Here is a tiny trained network, its code and every weight. The questions are about switching its units off for an input and a target symbol, where a switched-off unit gives its printed mean instead of its output.

import numpy as np


def w(rows, s, z=0):
    codes = np.array(rows[::2]) - 128.0
    scale = np.full(codes.shape[1], s)
    scale[-1] = z or s
    return codes * scale


def f(y):
    return y / 2 * (1 + np.tanh(0.7978845608 * (y + 0.044715 * y**3)))


def softmax(a):
    e = np.exp(a - a.max(-1, keepdims=True))
    return e / e.sum(-1, keepdims=True)


def log_softmax(a):
    a = a - a.max(-1, keepdims=True)
    return a - np.log(np.exp(a).sum(-1, keepdims=True))


def net(x, mask):
    ids = ['ΔΨβγζπφω'.index(c) for c in x.split()]
    T = len(ids)
    res = E[ids] + P[:T]
    q, k, v = (res @ M[0].T for M in (Q, K, V))
    z = softmax(np.where(np.tri(T) > 0, q @ k.T / 4**0.5, -1e9)) @ v
    res = res + np.where(mask[0], z, O[0][:, -1]) @ O[0][:, :-1]
    y = f(res @ A[0][:, :-1].T + A[0][:, -1])
    res = res + np.where(mask[1:25], y, B[0][:, -1]) @ B[0][:, :-1]
    return log_softmax(res[-1] @ U[:, :-1].T + U[:, -1])


Q, K, V, O, A, B = {}, {}, {}, {}, {}, {}
E = w([
[148,119,132,70],'Δ',
[112,201,115,138],'Ψ',
[170,237,254,26],'β',
[188,16,187,106],'γ',
[104,189,29,248],'ζ',
[133,248,76,120],'π',
[51,165,4,220],'φ',
[152,40,159,222],'ω',
],0.0098)
P = w([
[37,81,135,122],'0',
[253,107,254,47],'1',
[238,149,165,139],'2',
[207,138,101,203],'3',
[100,112,90,130],'4',
[105,133,177,197],'5',
[108,153,218,228],'6',
],0.0078)
Q[0] = w([
[97,43,74,121],'h1',
[132,137,203,120],'h1',
[254,109,131,194],'h1',
[255,115,47,102],'h1',
],0.0097)
K[0] = w([
[154,180,125,95],'h1',
[132,148,93,142],'h1',
[36,172,93,151],'h1',
[2,80,213,60],'h1',
],0.0086)
V[0] = w([
[166,68,135,108],'h1',
[137,83,77,252],'h1',
[102,114,71,76],'h1',
[131,61,199,152],'h1',
],0.011)
O[0] = w([
[178,59,140,237,40],'h1',
[229,111,12,71,254],'h1',
[45,88,156,2,58],'h1',
[202,33,109,225,112],'h1',
],0.0099,0.0021)
A[0] = w([
[188,154,109,110,129],'n1',
[108,160,21,110,72],'n2',
[82,74,203,164,235],'n3',
[23,215,156,137,200],'n4',
[110,116,91,205,153],'n5',
[178,190,176,146,151],'n6',
[70,126,178,182,26],'n7',
[2,72,125,97,56],'n8',
[132,148,89,102,117],'n9',
[142,152,124,137,126],'n10',
[84,69,151,182,109],'n11',
[124,160,125,157,141],'n12',
[106,36,112,32,139],'n13',
[104,169,128,137,61],'n14',
[131,171,191,125,54],'n15',
[156,119,135,63,35],'n16',
[131,189,175,60,187],'n17',
[242,110,123,42,195],'n18',
[19,142,123,80,42],'n19',
[183,166,88,179,3],'n20',
[82,215,91,146,93],'n21',
[196,120,78,110,74],'n22',
[2,188,22,140,118],'n23',
[155,142,122,179,40],'n24',
],0.011,0.0045)
B[0] = w([
[100,80,106,160,194],'n1',
[111,199,116,162,202],'n2',
[213,144,124,129,199],'n3',
[112,48,166,111,249],'n4',
[128,184,128,93,201],'n5',
[107,69,138,207,204],'n6',
[58,124,193,99,153],'n7',
[244,190,116,117,144],'n8',
[139,168,169,183,163],'n9',
[157,51,175,131,147],'n10',
[52,253,77,142,162],'n11',
[154,125,146,121,157],'n12',
[170,219,140,154,152],'n13',
[126,160,67,125,137],'n14',
[49,115,140,124,158],'n15',
[113,107,225,139,141],'n16',
[157,64,84,139,233],'n17',
[37,230,35,130,254],'n18',
[175,93,107,178,164],'n19',
[124,80,148,82,187],'n20',
[59,89,124,63,202],'n21',
[38,86,177,128,197],'n22',
[133,133,143,76,229],'n23',
[127,110,128,94,155],'n24',
],0.0057,0.0081)
U = w([
[222,156,160,106,243],'Δ',
[119,85,106,118,79],'Ψ',
[73,134,170,159,29],'β',
[173,126,76,218,229],'γ',
[35,138,68,132,3],'ζ',
[183,72,134,5,244],'π',
[132,180,103,100,94],'φ',
[58,2,31,175,78],'ω',
],0.0065,0.0021)

Each question gives the input, a string of symbols that net reads in full, and the target symbol t.
The units are the heads (4 rows each of Q, K, V and O) and the neurons (one row each of A and B). Each row of codes is followed by its name. A weight is (code - 128) times the scale printed after its matrix; where a second scale follows, it is the last column's (O, A, B and U).
mask holds one flag per unit, heads first, then neurons. A switched-off unit (its flag False) gives its mean, the last column of its rows in O or B, instead of its output. The means were averaged over made-up inputs and are rounded, as every weight is.
A unit's drop is (log p(t) with every unit on - log p(t) with that unit switched off) / (log p(t) with every unit on - log p(t) with every unit switched off).
The circuit of an input: a set's keep is (log p(t) with only the set's units on - log p(t) with every unit switched off) / (log p(t) with every unit on - log p(t) with every unit switched off). Starting from the 12 units with the biggest drops (on a tie, the unit counted first), units are removed one at a time, each time the one whose removal leaves the highest keep (on an exact tie, the one counted first), for as long as the keep stays at least 0.8.
units of the circuit, in order: the units of the circuit, biggest drop first
k most important neurons: the k neurons with the biggest drops, biggest first
drop when u is switched off: that unit's drop, to one decimal
input β Ψ Ψ γ, target β: most important neuron => (n7)
input ζ ω ζ ω, target ζ: units of the circuit, in order => (h1 n18 n22)
input β Ψ ω β ω Δ, target γ: units of the circuit, in order => (h1 n21)
input ω π ζ, target ω: 4 most important neurons => (n22 n20 n1 n3)
input ω ζ Δ, target ω: 2 most important neurons => (n22 n1)
input ω β β φ φ, target β: units of the circuit, in order => (h1 n7)
input ω ζ γ, target ω: units of the circuit, in order => (h1 n22 n1)
input ω γ π, target ω: units of the circuit, in order => (h1 n22 n1)
input γ Δ Ψ ω β γ, target γ: units of the circuit, in order => (h1 n3)
input φ γ ω γ, target φ: 2 most important neurons => (n13 n18)
input ζ γ ζ, target ζ: 3 most important neurons => (n18 n22 n2)
input γ φ γ ω Ψ, target γ: 2 most important neurons => (n21 n4)
input ζ π ω Δ, target ζ: 2 most important neurons => (n18 n22)
input β π π, target β: units of the circuit, in order => (h1)
input ζ ω ω, target ζ: units of the circuit, in order => (h1 n18)
input γ β π, target γ: drop when n10 is switched off => 0.0
input ω Ψ Ψ π, target ω: drop when n3 is switched off => 0.1
input ω Δ ζ, target ω: drop when n6 is switched off => 0.0
